Below is a small trained network, with its code and all its weights. Each question gives an input and a class and asks what happens when units are switched off, that is, made to give their printed mean instead of their output.

import numpy as np


def w(rows, s, z=0):
    codes = np.array(rows[::2]) - 128.0
    scale = np.full(codes.shape[1], s)
    scale[-1] = z or s
    return codes * scale


def norm(h):
    return h / np.sqrt((h * h).mean(-1, keepdims=True) + 1e-5)


def f(y):
    return y / 2 * (1 + np.tanh(0.7978845608 * (y + 0.044715 * y**3)))


def log_softmax(a):
    a = a - a.max(-1, keepdims=True)
    return a - np.log(np.exp(a).sum(-1, keepdims=True))


def net(x, mask):
    res = np.array(x, float).reshape(1, 4) / 4 @ E
    u = 0
    for l in range(2):
        y = f(norm(res) @ A[l][:, :-1].T + A[l][:, -1])
        res = res + np.where(mask[u : u + 11], y, B[l][:, -1]) @ B[l][:, :-1]
        u += 11
    return log_softmax(norm(res)[-1] @ U[:, :-1].T + U[:, -1])


A, B = {}, {}
E = w([
[74,58,197,106,181,138],'x0',
[171,71,79,128,213,2],'x1',
[211,120,178,135,146,75],'x2',
[90,147,166,201,194,148],'x3',
],0.008)
A[0] = w([
[166,80,222,25,46,145,161],'L0N0',
[155,218,241,175,158,8,252],'L0N1',
[90,176,202,171,109,157,174],'L0N2',
[136,90,222,92,220,77,77],'L0N3',
[127,187,134,63,44,179,37],'L0N4',
[2,44,115,175,116,31,79],'L0N5',
[67,129,115,88,119,54,165],'L0N6',
[67,115,81,147,239,70,127],'L0N7',
[74,172,196,106,145,162,112],'L0N8',
[222,141,131,134,71,111,116],'L0N9',
[138,150,77,101,44,178,177],'L0N10',
],0.0067,0.0021)
B[0] = w([
[79,168,97,65,188,187,207],'L0N0',
[27,126,87,128,86,138,254],'L0N1',
[202,62,108,131,97,167,201],'L0N2',
[90,166,141,127,102,194,207],'L0N3',
[136,164,58,167,190,160,196],'L0N4',
[188,146,181,165,135,113,179],'L0N5',
[187,57,123,91,119,117,155],'L0N6',
[140,178,204,118,105,97,222],'L0N7',
[114,2,79,97,103,74,172],'L0N8',
[145,100,72,174,136,187,178],'L0N9',
[211,131,135,124,154,130,212],'L0N10',
],0.0063,0.0045)
A[1] = w([
[96,86,255,112,112,107,163],'L1N0',
[148,211,89,166,44,203,201],'L1N1',
[135,101,55,125,99,131,252],'L1N2',
[136,96,174,54,201,169,196],'L1N3',
[125,154,81,192,135,45,174],'L1N4',
[184,151,127,91,92,225,70],'L1N5',
[116,88,164,50,173,76,134],'L1N6',
[97,70,152,67,206,53,124],'L1N7',
[131,249,131,189,166,66,124],'L1N8',
[159,136,164,184,74,90,112],'L1N9',
[171,182,92,143,97,194,1],'L1N10',
],0.0081,0.0023)
B[1] = w([
[187,92,11,215,83,138,192],'L1N0',
[147,113,217,178,140,25,255],'L1N1',
[236,93,223,116,147,106,193],'L1N2',
[92,105,143,108,54,208,183],'L1N3',
[130,172,33,82,157,138,192],'L1N4',
[26,113,200,152,130,84,202],'L1N5',
[152,253,155,201,113,151,173],'L1N6',
[228,161,226,193,116,132,192],'L1N7',
[1,127,82,64,153,136,188],'L1N8',
[2,62,115,89,137,124,139],'L1N9',
[161,206,147,190,146,135,185],'L1N10',
],0.0055,0.0066)
U = w([
[200,227,151,166,111,149,253],'0',
[107,191,191,241,129,96,131],'1',
[25,130,190,20,100,217,22],'2',
[92,113,132,130,114,214,25],'3',
[254,158,38,48,79,51,63],'4',
[48,235,57,20,245,97,64],'5',
],0.0058,0.0028)

Each question gives the input, the list of numbers given to net, and the class t.
The units are the neurons (one row each of A and B). Each row of codes is followed by its name. A weight is (code - 128) times the scale printed after its matrix; where a second scale follows, it is the last column's (A, B and U).
mask holds one flag per neuron, layer by layer. A switched-off neuron (its flag False) gives its mean, the last column of its row in B, instead of its output. The means were averaged over made-up inputs and are rounded, as every weight is.
A unit's drop is (log p(t) with every unit on - log p(t) with that unit switched off) / (log p(t) with every unit on - log p(t) with every unit switched off).
The circuit of an input: a set's keep is (log p(t) with only the set's units on - log p(t) with every unit switched off) / (log p(t) with every unit on - log p(t) with every unit switched off). Starting from the 12 units with the biggest drops (on a tie, the unit counted first), units are removed one at a time, each time the one whose removal leaves the highest keep (on an exact tie, the one counted first), for as long as the keep stays at least 0.8.
units of the circuit, in order: the units of the circuit, biggest drop first
k most important neurons: the k neurons with the biggest drops, biggest first
top k neurons in layer l: the k neurons of layer l with the biggest drops, biggest first
drop of u: that unit's drop, to one decimal
input [-2,6,1,1], class 5: 2 most important neurons : L1N8, L0N8
input [3,4,-3,0], class 0: units of the circuit, in order : L1N5, L1N7
input [1,7,-3,-6], class 0: top 2 neurons in layer 1 : L1N7, L1N6
input [8,4,-1,-4], class 0: most important neuron : L1N6
input [4,-5,5,5], class 3: 2 most important neurons : L1N0, L0N8
input [6,7,-7,-7], class 0: 2 most important neurons : L1N7, L1N6
input [5,-2,4,5], class 3: top 2 neurons in layer 1 : L1N0, L1N1
input [-1,5,4,2], class 5: top 2 neurons in layer 1 : L1N8, L1N4
input [7,2,-7,-4], class 0: top 2 neurons in layer 0 : L0N5, L0N1
input [-8,8,-5,7], class 5: drop of L1N8 : 0.2
input [-6,3,-2,7], class 5: drop of L1N8 : 0.1
input [-8,3,-3,5], class 5: drop of L1N8 : 0.4
